Below is a small trained network, with its code and all its weights. Each question gives an input and a class and asks what happens when units are switched off, that is, made to give their printed mean instead of their output.

import numpy as np


def w(rows, s, z=0):
    codes = np.array(rows[::2]) - 128.0
    scale = np.full(codes.shape[1], s)
    scale[-1] = z or s
    return codes * scale


def norm(h):
    return h / np.sqrt((h * h).mean(-1, keepdims=True) + 1e-5)


def f(y):
    return np.maximum(y, 0)


def log_softmax(a):
    a = a - a.max(-1, keepdims=True)
    return a - np.log(np.exp(a).sum(-1, keepdims=True))


def net(x, mask):
    res = np.array(x, float).reshape(1, 4) / 4 @ E
    u = 0
    for l in range(2):
        y = f(norm(res) @ A[l][:, :-1].T + A[l][:, -1])
        res = res + np.where(mask[u : u + 4], y, B[l][:, -1]) @ B[l][:, :-1]
        u += 4
    return log_softmax(norm(res)[-1] @ U[:, :-1].T + U[:, -1])


A, B = {}, {}
E = w([
[100,55,129,31,148,44,60],'x0',
[215,178,134,131,68,37,206],'x1',
[159,103,137,73,135,163,155],'x2',
[66,146,253,121,74,141,181],'x3',
],0.0076)
A[0] = w([
[78,131,176,167,195,171,182,72],'L0N1',
[177,154,230,107,16,86,139,22],'L0N2',
[208,136,132,51,10,2,105,3],'L0N3',
[231,185,23,113,62,50,208,98],'L0N4',
],0.0075,0.0048)
B[0] = w([
[94,151,141,149,171,172,158,168],'L0N1',
[114,68,191,174,121,102,149,187],'L0N2',
[46,75,119,207,168,252,149,201],'L0N3',
[176,192,95,75,78,121,80,254],'L0N4',
],0.015,0.0071)
A[1] = w([
[130,105,9,149,178,182,101,2],'L1N1',
[154,146,192,143,96,114,133,157],'L1N2',
[84,96,228,65,114,102,46,11],'L1N3',
[141,99,69,83,225,63,77,8],'L1N4',
],0.013,0.0026)
B[1] = w([
[182,86,199,144,90,12,228,255],'L1N1',
[131,68,89,131,198,70,138,179],'L1N2',
[131,189,81,56,60,117,10,203],'L1N3',
[49,134,160,172,224,254,149,196],'L1N4',
],0.013,0.0089)
U = w([
[198,138,175,155,123,25,231,4],'0',
[6,123,187,122,194,198,131,191],'1',
[167,231,62,36,36,120,46,223],'2',
],0.014,0.0021)

Each question gives the input, the list of numbers given to net, and the class t.
The units are the neurons (one row each of A and B). Each row of codes is followed by its name. A weight is (code - 128) times the scale printed after its matrix; where a second scale follows, it is the last column's (A, B and U).
mask holds one flag per neuron, layer by layer. A switched-off neuron (its flag False) gives its mean, the last column of its row in B, instead of its output. The means were averaged over made-up inputs and are rounded, as every weight is.
A unit's drop is (log p(t) with every unit on - log p(t) with that unit switched off) / (log p(t) with every unit on - log p(t) with every unit switched off).
The circuit of an input: a set's keep is (log p(t) with only the set's units on - log p(t) with every unit switched off) / (log p(t) with every unit on - log p(t) with every unit switched off). Starting from all 8 units, units are removed one at a time, each time the one whose removal leaves the highest keep (on an exact tie, the one counted first), for as long as the keep stays at least 0.8.
units of the circuit, in order: the units of the circuit, biggest drop first
most important unit: the unit with the biggest drop
k most important neurons: the k neurons with the biggest drops, biggest first
k most important neurons of layer l: the k neurons of layer l with the biggest drops, biggest first
drop when u is switched off: that unit's drop, to one decimal
input [-6,2,-7,-8], class 2: most important unit	L0N4
input [6,3,6,7], class 1: 2 most important neurons of layer 0	L0N3, L0N4
input [6,6,0,2], class 1: 2 most important neurons of layer 0	L0N3, L0N2
input [2,-2,-3,6], class 2: 2 most important neurons	L1N3, L0N3
input [-6,3,7,-7], class 2: 2 most important neurons	L0N4, L0N3
input [1,-4,8,2], class 2: 3 most important neurons	L0N3, L1N3, L1N4
input [6,6,-2,5], class 1: 2 most important neurons	L0N3, L1N1
input [-7,4,-8,-4], class 2: 2 most important neurons	L0N4, L1N1
input [8,-8,-7,3], class 2: 2 most important neurons	L1N3, L0N3
input [-7,2,6,-5], class 2: 2 most important neurons	L0N4, L0N3
input [5,-2,-6,-7], class 1: 2 most important neurons	L1N4, L0N3
input [0,-3,-7,-5], class 0: 2 most important neurons	L1N1, L0N2
input [-8,-5,-7,-1], class 0: 2 most important neurons of layer 1	L1N4, L1N1
input [5,3,7,7], class 1: units of the circuit, in order	L1N1
input [-8,5,-2,-3], class 2: drop when L0N4 is switched off	0.1
input [0,-7,3,-6], class 0: drop when L1N1 is switched off	1.1
input [6,0,-7,7], class 2: drop when L1N3 is switched off	1.4
